Below is a small trained network, with its code and all its weights. Each question gives an input and a class and asks what happens when units are switched off, that is, made to give their printed mean instead of their output.

import numpy as np


def w(rows, s, z=0):
    codes = np.array(rows[::2]) - 128.0
    scale = np.full(codes.shape[1], s)
    scale[-1] = z or s
    return codes * scale


def f(y):
    return np.maximum(y, 0)


def log_softmax(a):
    a = a - a.max(-1, keepdims=True)
    return a - np.log(np.exp(a).sum(-1, keepdims=True))


def net(x, mask):
    res = np.array(x, float).reshape(1, 3) / 4 @ E
    y = f(res @ A[0][:, :-1].T + A[0][:, -1])
    res = res + np.where(mask, y, B[0][:, -1]) @ B[0][:, :-1]
    return log_softmax(res[-1] @ U[:, :-1].T + U[:, -1])


A, B = {}, {}
E = w([
[116,119,57,130,150,5,131,99],'x0',
[25,119,119,137,84,149,182,97],'x1',
[141,105,146,78,122,121,196,168],'x2',
],0.021)
A[0] = w([
[101,27,129,138,86,155,161,31,9],'n1',
[119,125,245,194,140,201,124,178,57],'n2',
[198,178,201,135,196,130,72,194,32],'n3',
[25,149,134,153,66,183,151,146,76],'n4',
[165,44,209,19,127,146,209,158,45],'n5',
[138,205,94,192,105,196,56,67,3],'n6',
],0.011,0.006)
B[0] = w([
[172,141,138,37,147,67,140,130,197],'n1',
[47,106,158,151,251,62,245,154,252],'n2',
[178,200,143,88,86,118,74,40,254],'n3',
[148,116,185,47,128,144,76,104,253],'n4',
[145,110,79,135,97,170,173,198,243],'n5',
[68,57,16,121,71,171,112,185,221],'n6',
],0.011,0.015)
U = w([
[147,149,199,8,79,163,109,91,69],'0',
[84,91,131,186,226,47,184,135,85],'1',
[119,72,47,119,10,214,154,193,89],'2',
[133,65,219,168,35,148,138,124,248],'3',
],0.011,0.018)

Each question gives the input, the list of numbers given to net, and the class t.
The units are the neurons (one row each of A and B). Each row of codes is followed by its name. A weight is (code - 128) times the scale printed after its matrix; where a second scale follows, it is the last column's (A, B and U).
mask holds one flag per neuron, in row order. A switched-off neuron (its flag False) gives its mean, the last column of its row in B, instead of its output. The means were averaged over made-up inputs and are rounded, as every weight is.
A unit's drop is (log p(t) with every unit on - log p(t) with that unit switched off) / (log p(t) with every unit on - log p(t) with every unit switched off).
The circuit of an input: a set's keep is (log p(t) with only the set's units on - log p(t) with every unit switched off) / (log p(t) with every unit on - log p(t) with every unit switched off). Starting from all 6 units, units are removed one at a time, each time the one whose removal leaves the highest keep (on an exact tie, the one counted first), for as long as the keep stays at least 0.8.
units of the circuit, in order: the units of the circuit, biggest drop first
k most important neurons: the k neurons with the biggest drops, biggest first
drop when u is switched off: that unit's drop, to one decimal
input [-3,6,6], class 0: units of the circuit, in order : n4
input [-2,-1,1], class 3: units of the circuit, in order : n6, n1, n4
input [-7,4,-7], class 1: 2 most important neurons : n2, n5
input [-6,7,-2], class 0: 2 most important neurons : n4, n1
input [-4,3,6], class 2: 2 most important neurons : n5, n3
input [6,-6,-7], class 2: 2 most important neurons : n2, n6
input [2,1,2], class 3: units of the circuit, in order : n2, n6, n1, n3
input [-2,-1,-4], class 2: 2 most important neurons : n6, n4
input [-5,-3,6], class 2: 2 most important neurons : n5, n3
input [-4,2,-3], class 1: 2 most important neurons : n2, n3
input [2,0,4], class 2: units of the circuit, in order : n2, n3
input [2,2,0], class 3: 2 most important neurons : n2, n6
input [5,-8,-2], class 0: 2 most important neurons : n3, n2
input [-3,1,6], class 2: units of the circuit, in order : n5
input [-2,-1,0], class 3: 2 most important neurons : n1, n2
input [-6,4,6], class 1: 3 most important neurons : n2, n6, n3
input [4,3,7], class 2: 2 most important neurons : n2, n5
input [-5,8,-7], class 0: 3 most important neurons : n4, n1, n5
input [-5,-5,-7], class 2: 2 most important neurons : n6, n4
input [2,-1,8], class 2: drop when n5 is switched off : 0.1
input [-6,0,1], class 1: drop when n2 is switched off : 1.1
input [2,3,-5], class 2: drop when n3 is switched off : 0.4
input [-1,5,1], class 0: drop when n4 is switched off : 0.1
